Below are the code and all the weights of a small trained network. Each question names an input and a class and asks about switching units off, where a switched-off unit gives its printed mean instead of its output.

import numpy as np


def w(rows, s, z=0):
    codes = np.array(rows[::2]) - 128.0
    scale = np.full(codes.shape[1], s)
    scale[-1] = z or s
    return codes * scale


def norm(h):
    return h / np.sqrt((h * h).mean(-1, keepdims=True) + 1e-5)


def f(y):
    return np.maximum(y, 0)


def log_softmax(a):
    a = a - a.max(-1, keepdims=True)
    return a - np.log(np.exp(a).sum(-1, keepdims=True))


def net(x, mask):
    res = np.array(x, float).reshape(1, 4) / 4 @ E
    u = 0
    for l in range(3):
        y = f(norm(res) @ A[l][:, :-1].T + A[l][:, -1])
        res = res + np.where(mask[u : u + 12], y, B[l][:, -1]) @ B[l][:, :-1]
        u += 12
    return log_softmax(norm(res)[-1] @ U[:, :-1].T + U[:, -1])


A, B = {}, {}
E = w([
[127,119,212,3,158,234],'x0',
[111,129,204,121,97,66],'x1',
[70,179,92,88,82,151],'x2',
[201,118,104,137,6,147],'x3',
],0.0071)
A[0] = w([
[79,142,117,168,84,219,253],'L0N1',
[122,196,80,40,118,101,128],'L0N2',
[131,123,59,195,156,158,227],'L0N3',
[172,103,145,96,175,141,79],'L0N4',
[117,118,92,138,114,127,73],'L0N5',
[34,222,143,84,55,100,101],'L0N6',
[79,163,90,132,182,141,118],'L0N7',
[110,146,116,90,145,198,144],'L0N8',
[121,80,171,97,107,176,103],'L0N9',
[134,158,95,84,60,133,67],'L0N10',
[189,106,153,186,2,218,170],'L0N11',
[197,66,212,174,154,101,68],'L0N12',
],0.0089,0.0019)
B[0] = w([
[167,47,104,166,172,115,202],'L0N1',
[218,110,122,116,117,117,187],'L0N2',
[130,1,63,80,172,125,211],'L0N3',
[125,146,24,77,46,147,167],'L0N4',
[186,85,112,137,71,103,151],'L0N5',
[216,179,74,192,129,143,225],'L0N6',
[131,117,135,249,172,233,183],'L0N7',
[160,54,122,77,124,61,198],'L0N8',
[81,238,80,41,129,96,186],'L0N9',
[171,102,227,175,179,201,184],'L0N10',
[20,76,246,146,169,155,253],'L0N11',
[221,203,99,153,109,208,192],'L0N12',
],0.0061,0.0066)
A[1] = w([
[85,136,66,198,121,121,213],'L1N1',
[161,224,157,121,95,111,110],'L1N2',
[143,85,59,230,113,74,248],'L1N3',
[82,69,210,166,176,125,133],'L1N4',
[61,92,94,160,180,37,125],'L1N5',
[55,250,152,183,182,150,185],'L1N6',
[108,117,25,160,116,105,61],'L1N7',
[155,140,162,153,147,189,247],'L1N8',
[73,184,111,154,253,177,103],'L1N9',
[115,128,101,135,162,183,151],'L1N10',
[125,205,254,147,60,19,110],'L1N11',
[120,195,138,147,101,102,158],'L1N12',
],0.0088,0.0017)
B[1] = w([
[103,79,165,39,188,89,191],'L1N1',
[133,134,112,158,223,187,158],'L1N2',
[128,187,178,82,98,155,255],'L1N3',
[99,147,157,103,110,155,179],'L1N4',
[134,142,94,91,57,148,177],'L1N5',
[181,110,141,199,163,181,164],'L1N6',
[144,163,150,120,147,112,180],'L1N7',
[138,207,114,132,124,90,198],'L1N8',
[56,139,190,149,56,104,184],'L1N9',
[181,128,185,220,99,87,174],'L1N10',
[77,94,58,128,254,135,175],'L1N11',
[130,73,94,112,160,127,147],'L1N12',
],0.0083,0.0086)
A[2] = w([
[168,134,101,153,56,8,135],'L2N1',
[149,125,128,121,141,232,123],'L2N2',
[70,116,110,110,154,110,5],'L2N3',
[129,34,95,170,146,194,135],'L2N4',
[129,227,170,178,142,168,158],'L2N5',
[169,125,80,80,90,167,236],'L2N6',
[154,121,117,202,141,119,170],'L2N7',
[136,171,114,53,108,96,113],'L2N8',
[196,221,195,95,118,171,167],'L2N9',
[254,221,127,149,164,132,250],'L2N10',
[126,73,139,28,171,113,184],'L2N11',
[60,158,179,148,138,130,221],'L2N12',
],0.0098,0.0025)
B[2] = w([
[119,185,166,74,131,133,149],'L2N1',
[79,191,125,132,130,35,203],'L2N2',
[87,134,156,116,86,74,134],'L2N3',
[121,149,113,150,209,151,171],'L2N4',
[163,36,122,110,134,143,219],'L2N5',
[99,147,195,181,145,121,183],'L2N6',
[119,98,149,56,85,106,162],'L2N7',
[145,156,109,72,80,2,161],'L2N8',
[124,84,113,206,66,86,254],'L2N9',
[39,60,51,137,111,97,250],'L2N10',
[200,175,51,76,167,147,197],'L2N11',
[220,164,184,133,93,176,195],'L2N12',
],0.0071,0.0098)
U = w([
[166,137,227,147,108,154,143],'0',
[163,208,95,29,99,29,135],'1',
[116,75,81,165,127,64,141],'2',
[151,165,78,117,252,142,143],'3',
[142,127,91,113,111,147,134],'4',
[85,189,38,92,68,249,14],'5',
[66,192,62,93,85,222,7],'6',
],0.015,0.014)

Each question gives the input, the list of numbers given to net, and the class t.
The units are the neurons (one row each of A and B). Each row of codes is followed by its name. A weight is (code - 128) times the scale printed after its matrix; where a second scale follows, it is the last column's (A, B and U).
mask holds one flag per neuron, layer by layer. A switched-off neuron (its flag False) gives its mean, the last column of its row in B, instead of its output. The means were averaged over made-up inputs and are rounded, as every weight is.
A unit's drop is (log p(t) with every unit on - log p(t) with that unit switched off) / (log p(t) with every unit on - log p(t) with every unit switched off).
unit that matters most: the unit with the biggest drop
k most important neurons: the k neurons with the biggest drops, biggest first
top k neurons in layer l: the k neurons of layer l with the biggest drops, biggest first
input [-7,-8,-7,0], class 3: unit that matters most : L0N3
input [-8,-4,-5,-7], class 1: 4 most important neurons : L0N11; L0N3; L0N10; L1N5
input [1,-8,-6,7], class 3: 2 most important neurons : L2N4; L0N11
input [7,6,6,-5], class 1: 2 most important neurons : L0N8; L0N11
input [-8,1,6,-7], class 1: 4 most important neurons : L0N11; L0N10; L1N5; L0N3
input [-6,-7,6,-2], class 3: 2 most important neurons : L0N3; L0N7
input [4,0,-3,-3], class 1: top 2 neurons in layer 0 : L0N8; L0N4
input [-5,-8,5,6], class 3: 2 most important neurons : L0N3; L2N4
input [-7,6,5,-2], class 1: 3 most important neurons : L1N1; L0N12; L1N3
input [0,-7,6,4], class 3: top 2 neurons in layer 2 : L2N4; L2N9
input [5,3,-5,-4], class 1: 4 most important neurons : L0N7; L0N11; L0N4; L0N6
input [-7,2,-2,-8], class 0: top 2 neurons in layer 0 : L0N7; L0N8
input [-1,7,5,3], class 3: top 2 neurons in layer 1 : L1N11; L1N2
input [3,-7,-3,-7], class 0: unit that matters most : L1N9
input [6,5,-7,-2], class 2: 2 most important neurons : L0N12; L2N10
input [-8,3,5,8], class 0: top 2 neurons in layer 1 : L1N3; L1N8
input [-8,3,-8,3], class 1: 3 most important neurons : L2N1; L0N10; L0N7
input [-6,-5,-7,8], class 0: 2 most important neurons : L0N11; L0N6
input [-2,5,-4,8], class 0: top 2 neurons in layer 0 : L0N11; L0N9
input [-7,5,8,-8], class 0: top 4 neurons in layer 1 : L1N9; L1N6; L1N1; L1N8
input [-4,4,1,4], class 0: unit that matters most : L0N9
